Below is a small trained network, with its code and all its weights. Each question gives an input and a target symbol and asks what happens when units are switched off, that is, made to give their printed mean instead of their output.

import numpy as np


def w(rows, s, z=0):
    codes = np.array(rows[::2]) - 128.0
    scale = np.full(codes.shape[1], s)
    scale[-1] = z or s
    return codes * scale


def norm(h):
    return h / np.sqrt((h * h).mean(-1, keepdims=True) + 1e-5)


def softmax(a):
    e = np.exp(a - a.max(-1, keepdims=True))
    return e / e.sum(-1, keepdims=True)


def log_softmax(a):
    a = a - a.max(-1, keepdims=True)
    return a - np.log(np.exp(a).sum(-1, keepdims=True))


def net(x, mask):
    ids = ['δζηθστ'.index(c) for c in x.split()]
    T = len(ids)
    res = E[ids] + P[:T]
    u = 0
    for l in range(2):
        r = norm(res)
        for j in range(3):
            rows = slice(2 * j, 2 * j + 2)
            q, k, v = (r @ M[l][rows].T for M in (Q, K, V))
            z = softmax(np.where(np.tri(T) > 0, q @ k.T / 2**0.5, -1e9)) @ v
            o = O[l][rows]
            res = res + np.where(mask[u + j], z, o[:, -1]) @ o[:, :-1]
        u += 3
    return log_softmax(norm(res)[-1] @ U[:, :-1].T + U[:, -1])


Q, K, V, O = {}, {}, {}, {}
E = w([
[155,234,188,111,112],'δ',
[191,185,54,246,142],'ζ',
[118,85,186,174,152],'η',
[55,73,138,161,12],'θ',
[19,148,57,105,176],'σ',
[221,73,112,14,64],'τ',
],0.013)
P = w([
[210,40,135,150,254],'0',
[157,83,164,115,206],'1',
[138,114,159,78,177],'2',
[133,137,161,85,146],'3',
[124,148,148,97,121],'4',
[125,128,141,109,121],'5',
],0.0075)
Q[0] = w([
[168,49,48,81,82],'L0H1',
[47,77,152,114,193],'L0H1',
[254,53,188,213,114],'L0H2',
[116,149,67,188,252],'L0H2',
[53,172,63,96,137],'L0H3',
[73,107,145,112,77],'L0H3',
],0.0077)
K[0] = w([
[144,91,94,115,122],'L0H1',
[163,106,105,175,146],'L0H1',
[163,8,193,151,216],'L0H2',
[165,151,99,187,173],'L0H2',
[94,147,109,42,187],'L0H3',
[138,143,96,120,166],'L0H3',
],0.015)
V[0] = w([
[148,74,137,188,211],'L0H1',
[71,222,254,216,201],'L0H1',
[50,130,189,50,149],'L0H2',
[133,114,44,102,94],'L0H2',
[146,167,2,74,113],'L0H3',
[146,162,37,124,194],'L0H3',
],0.0075)
O[0] = w([
[111,21,13,213,202,250],'L0H1',
[102,207,188,177,231,115],'L0H1',
[202,69,105,224,180,10],'L0H2',
[137,182,144,181,22,109],'L0H2',
[206,195,1,125,152,149],'L0H3',
[202,103,84,90,155,253],'L0H3',
],0.0059,0.0044)
Q[1] = w([
[167,232,94,117,96],'L1H1',
[159,65,137,29,20],'L1H1',
[94,119,31,83,76],'L1H2',
[150,86,154,2,161],'L1H2',
[160,21,82,184,94],'L1H3',
[100,211,31,187,159],'L1H3',
],0.0087)
K[1] = w([
[108,174,68,22,86],'L1H1',
[6,47,175,113,106],'L1H1',
[127,197,71,145,85],'L1H2',
[138,114,109,70,96],'L1H2',
[132,88,143,205,81],'L1H3',
[95,232,55,97,148],'L1H3',
],0.011)
V[1] = w([
[140,177,88,61,130],'L1H1',
[126,60,120,92,97],'L1H1',
[114,168,156,158,88],'L1H2',
[123,118,105,128,223],'L1H2',
[11,129,141,59,152],'L1H3',
[125,124,100,70,61],'L1H3',
],0.012)
O[1] = w([
[101,23,156,72,168,150],'L1H1',
[135,199,130,51,132,108],'L1H1',
[255,105,93,151,103,41],'L1H2',
[115,163,134,82,98,255],'L1H2',
[85,168,42,64,161,48],'L1H3',
[65,157,137,188,176,78],'L1H3',
],0.0076,0.007)
U = w([
[171,210,211,109,153,145],'δ',
[231,119,76,237,109,92],'ζ',
[63,63,218,198,142,85],'η',
[40,100,153,181,1,7],'θ',
[87,158,22,107,142,223],'σ',
[208,110,131,56,29,193],'τ',
],0.01,0.0013)

Each question gives the input, a string of symbols that net reads in full, and the target symbol t.
The units are the heads (2 rows each of Q, K, V and O). Each row of codes is followed by its name. A weight is (code - 128) times the scale printed after its matrix; where a second scale follows, it is the last column's (O and U).
mask holds one flag per head, layer by layer. A switched-off head (its flag False) gives its mean, the last column of its rows in O, instead of its output. The means were averaged over made-up inputs and are rounded, as every weight is.
A unit's drop is (log p(t) with every unit on - log p(t) with that unit switched off) / (log p(t) with every unit on - log p(t) with every unit switched off).
The circuit of an input: a set's keep is (log p(t) with only the set's units on - log p(t) with every unit switched off) / (log p(t) with every unit on - log p(t) with every unit switched off). Starting from all 6 units, units are removed one at a time, each time the one whose removal leaves the highest keep (on an exact tie, the one counted first), for as long as the keep stays at least 0.8.
circuit, biggest first: the units of the circuit, biggest drop first
heads that matter: for each layer, one digit per head in row order, 1 if its drop is at least 0.15 and else 0, layers parted by /
drop when u is switched off: that unit's drop, to one decimal
input ζ θ ζ θ, target ζ: circuit, biggest first => [L0H2 L1H2 L0H3]
input ζ τ ζ ζ τ ζ, target τ: circuit, biggest first => [L0H1]
input ζ ζ δ σ ζ, target δ: heads that matter => 110 / 000
input ζ σ θ ζ ζ θ, target ζ: heads that matter => 011 / 010
input ζ θ ζ, target θ: heads that matter => 111 / 000
input θ σ θ, target σ: circuit, biggest first => [L1H3 L0H3]
input ζ τ ζ, target τ: circuit, biggest first => [L0H1 L1H1]
input ζ δ δ ζ σ ζ, target σ: heads that matter => 110 / 101
input ζ δ σ ζ, target δ: heads that matter => 110 / 011
input ζ η ζ, target η: heads that matter => 011 / 000
input ζ ζ θ ζ, target θ: drop when L0H3 is switched off => 0.3
input ζ ζ σ σ ζ, target σ: drop when L0H2 is switched off => 0.2
input ζ η η ζ, target η: drop when L0H2 is switched off => 0.2
